[[-12   0 -16   3]
 [ 28  -7  57 -29]
 [ -7 -11   6 -20]
 [ -4   7  -9  18]]
->
[  3  57 -11  -4]

[[-57   4 -43 -29]
 [ 34 -14  38  17]]
->
[-29  38]

[[-21 -59 -53]
 [ 78   0   1]
 [-24 -42 -25]]
->
[-53   0 -24]

[[55 -2 17 60]
 [50 -7  5 54]]
->
[60  5]

[[-56 -33 -68]
 [-46  73   0]]
->
[-68  73]

[[  2  12 -25]
 [ -1  65 -63]]
->
[-25  65]

[[-47  61  25 -39]
 [ 13   1  27  -9]]
->
[-39  27]
---
[[-39  14   7]
 [ -9 -62 -54]
 [ -1  21  -4]]
->
[  7 -62  -1]

[[-74  62 -16   3]
 [ 41 -40  27  12]
 [-48  44 -30  20]]
->
[ 3 27 44]

[[-57   5  15]
 [-16   5  -8]
 [ 32   4 -14]
 [ -7  -3 -12]
 [-40   0  23]]
->
[15  5 32]

[[-60   7 -77]
 [ -8 -36 -67]]
->
[-77 -36]

[[-32 -11]
 [ -8 -45]
 [  4 -76]
 [ -8 -12]]
->
[-11  -8]

[[-68  -5  -8 -54]
 [ -3  -7  26 -20]
 [ 54  37 -39   9]
 [-18   3 -24  -9]]
->
[-54  26  37 -18]

[[  0   4   1]
 [ -7  14  21]
 [-10  10  -9]
 [ -9  38  -7]
 [ 65  18 -14]]
->
[  1  14 -10]

[[ -4  -4  46   0]
 [  2   2 -23  -2]
 [  6   6 -77  -2]]
->
[  0 -23   6]

[[-49  54]
 [-55  69]
 [-68  39]]
->
[ 54 -55]
---
[[-13  12  57   2  28   6]
 [ 34 -26 -21   4   5 -13]]
->
[[ 34 -26 -21   4   5 -13]]

[[ 10  22  10  -9  30  66  -2  32]
 [  7  24   9  -9  33  52   1  37]
 [  8  14   3  -8  13  53 -22  19]
 [-16 -21 -10  11 -16 -68 -11 -45]
 [ 13  13   8  -5  26  64 -16  24]
 [-26 -25   7  -3 -24 -31 -14  13]
 [  1   4  -8  -2  13 -42  18 -20]
 [  4  18   9  -7  21  60  -8  21]
 [ 11   4   9  -5  20  48 -28  21]
 [ 10  26   5 -14  26  51 -11  24]
 [-20 -24  -3  -4 -30 -30 -26   3]]
->
[[  7  24   9  -9  33  52   1  37]
 [-16 -21 -10  11 -16 -68 -11 -45]
 [-26 -25   7  -3 -24 -31 -14  13]
 [  4  18   9  -7  21  60  -8  21]
 [ 10  26   5 -14  26  51 -11  24]]

[[-10  48 -31  36 -20 -19 -51 -15 -13   8   8  34   4  41  20  29]
 [ 31 -14 -34  -7  27  24 -12 -51 -20 -24  -9 -33  32 -21 -42  -9]
 [ -1   0  50 -57   3 -18  32  55  17   4   6  33 -33   6  -2  27]
 [ 40  41   1 -28  21   4  49  32 -10  26 -17 -14  52 -18 -35  15]
 [-40  24  -8  49 -12  23 -31  46  26 -18  19 -34  -4 -19  33   8]]
->
[[ 31 -14 -34  -7  27  24 -12 -51 -20 -24  -9 -33  32 -21 -42  -9]
 [ 40  41   1 -28  21   4  49  32 -10  26 -17 -14  52 -18 -35  15]]

[[26 55]
 [ 3 12]]
->
[[ 3 12]]

[[ 20 -18  38  -9]
 [ 34  31 -18  15]
 [  4  25 -45  12]
 [ 64  72 -46   3]
 [  1  27 -13  15]
 [-21  45 -35 -39]
 [-22  -8   4 -22]
 [-35   8 -77  20]
 [  1  18  17  22]]
->
[[ 34  31 -18  15]
 [ 64  72 -46   3]
 [-21  45 -35 -39]
 [-35   8 -77  20]]

[[ 44 -43 -33 -60 -17   3  10  16]
 [ 11   7   3  44 -56  15 -59   9]
 [ 62  61 -48 -30 -33  -6  76  15]
 [ 13  15 -24 -38  28 -34  29  31]
 [-60  25 -71  45 -40   1  74 -56]
 [ 33  27  57  56  55  69 -27 -34]
 [-76 -63  -4  71 -74  58  -9  59]
 [ -4 -27   9 -62 -31 -76  -2 -75]
 [-67 -72  62 -28 -56 -37 -29  55]]
->
[[ 11   7   3  44 -56  15 -59   9]
 [ 13  15 -24 -38  28 -34  29  31]
 [ 33  27  57  56  55  69 -27 -34]
 [ -4 -27   9 -62 -31 -76  -2 -75]]

[[ 21  -4 -34 -12  -4 -27]
 [ 38  76 -22   3 -19  53]
 [-23  30  21  64 -40  36]
 [-35  16  12   4  36 -28]
 [-56 -18  48   7  54 -15]
 [ 13  33   7  28 -29  32]]
->
[[ 38  76 -22   3 -19  53]
 [-35  16  12   4  36 -28]
 [ 13  33   7  28 -29  32]]

[[-19  35  -2 -16   1  21  12   9  -7  29  11 -14  40]
 [-22  33  -4 -12  18 -70  30 -24  -6  25  12  28  17]]
->
[[-22  33  -4 -12  18 -70  30 -24  -6  25  12  28  17]]
